Below are the code and all the weights of a small trained network. Each question names an input and a class and asks about switching units off, where a switched-off unit gives its printed mean instead of its output.

import numpy as np


def w(rows, s, z=0):
    codes = np.array(rows[::2]) - 128.0
    scale = np.full(codes.shape[1], s)
    scale[-1] = z or s
    return codes * scale


def f(y):
    return y / 2 * (1 + np.tanh(0.7978845608 * (y + 0.044715 * y**3)))


def log_softmax(a):
    a = a - a.max(-1, keepdims=True)
    return a - np.log(np.exp(a).sum(-1, keepdims=True))


def net(x, mask):
    res = np.array(x, float).reshape(1, 5) / 4 @ E
    y = f(res @ A[0][:, :-1].T + A[0][:, -1])
    res = res + np.where(mask, y, B[0][:, -1]) @ B[0][:, :-1]
    return log_softmax(res[-1] @ U[:, :-1].T + U[:, -1])


A, B = {}, {}
E = w([
[149,137,116,123,121,117,131,111,146,121,136,126],'x0',
[139,50,179,130,34,125,131,197,220,4,91,194],'x1',
[11,126,80,64,115,34,149,88,84,47,235,129],'x2',
[145,134,115,122,130,129,130,117,141,117,130,135],'x3',
[85,210,120,98,115,97,101,125,166,128,55,152],'x4',
],0.012)
A[0] = w([
[152,174,189,126,168,156,102,115,164,182,65,125,2],'N0',
[1,192,79,52,179,76,115,44,52,120,202,95,28],'N1',
[156,146,75,135,224,130,149,89,56,241,169,72,229],'N2',
[195,40,167,192,95,225,111,184,179,82,105,145,60],'N3',
[36,74,114,94,98,82,160,64,62,28,239,114,24],'N4',
[81,121,188,110,64,102,89,180,222,28,55,191,52],'N5',
],0.0077,0.0061)
B[0] = w([
[56,194,78,95,152,125,48,65,140,170,151,127,172],'N0',
[105,47,125,2,78,34,217,181,203,93,190,171,233],'N1',
[102,111,54,154,171,212,77,69,96,154,95,85,247],'N2',
[168,74,120,87,100,90,157,239,193,76,41,217,246],'N3',
[162,231,85,182,185,245,29,71,89,217,131,93,239],'N4',
[103,178,99,201,174,205,121,70,92,139,85,66,241],'N5',
],0.0089,0.016)
U = w([
[164,146,156,159,138,185,107,123,114,150,139,110,221],'0',
[89,177,152,126,134,149,94,98,123,137,143,112,158],'1',
[91,36,193,45,59,7,233,206,184,54,182,135,3],'2',
],0.012,0.0054)

Each question gives the input, the list of numbers given to net, and the class t.
The units are the neurons (one row each of A and B). Each row of codes is followed by its name. A weight is (code - 128) times the scale printed after its matrix; where a second scale follows, it is the last column's (A, B and U).
mask holds one flag per neuron, in row order. A switched-off neuron (its flag False) gives its mean, the last column of its row in B, instead of its output. The means were averaged over made-up inputs and are rounded, as every weight is.
A unit's drop is (log p(t) with every unit on - log p(t) with that unit switched off) / (log p(t) with every unit on - log p(t) with every unit switched off).
most important unit: the unit with the biggest drop
k most important neurons: the k neurons with the biggest drops, biggest first
drop of u: that unit's drop, to one decimal
input [4,5,-8,6,-3], class 2: most important unit -> N3
input [1,-4,2,-4,1], class 2: 4 most important neurons -> (N1 N5 N4 N0)
input [-1,-1,5,-3,1], class 2: 2 most important neurons -> (N1 N5)
input [-5,6,-1,2,-1], class 2: 3 most important neurons -> (N4 N3 N2)
input [7,-3,4,5,3], class 2: 2 most important neurons -> (N1 N5)
input [2,1,-2,2,0], class 2: 2 most important neurons -> (N4 N2)
input [4,6,-7,1,-3], class 2: 2 most important neurons -> (N3 N4)
input [4,1,-3,-7,-6], class 2: 2 most important neurons -> (N4 N5)
input [-5,-1,-7,-5,6], class 1: 2 most important neurons -> (N0 N4)
input [2,3,8,-4,-8], class 0: 2 most important neurons -> (N4 N0)
input [-6,-8,8,-1,3], class 2: 2 most important neurons -> (N1 N5)
input [-3,-4,-7,1,4], class 1: drop of N3 -> 0.1
input [-8,-6,-7,1,1], class 1: drop of N1 -> -0.1
input [-5,4,6,8,-7], class 0: drop of N4 -> 2.2
input [8,-3,1,-5,2], class 2: most important neuron -> (N4)
input [0,-6,-4,5,5], class 1: drop of N4 -> 0.1
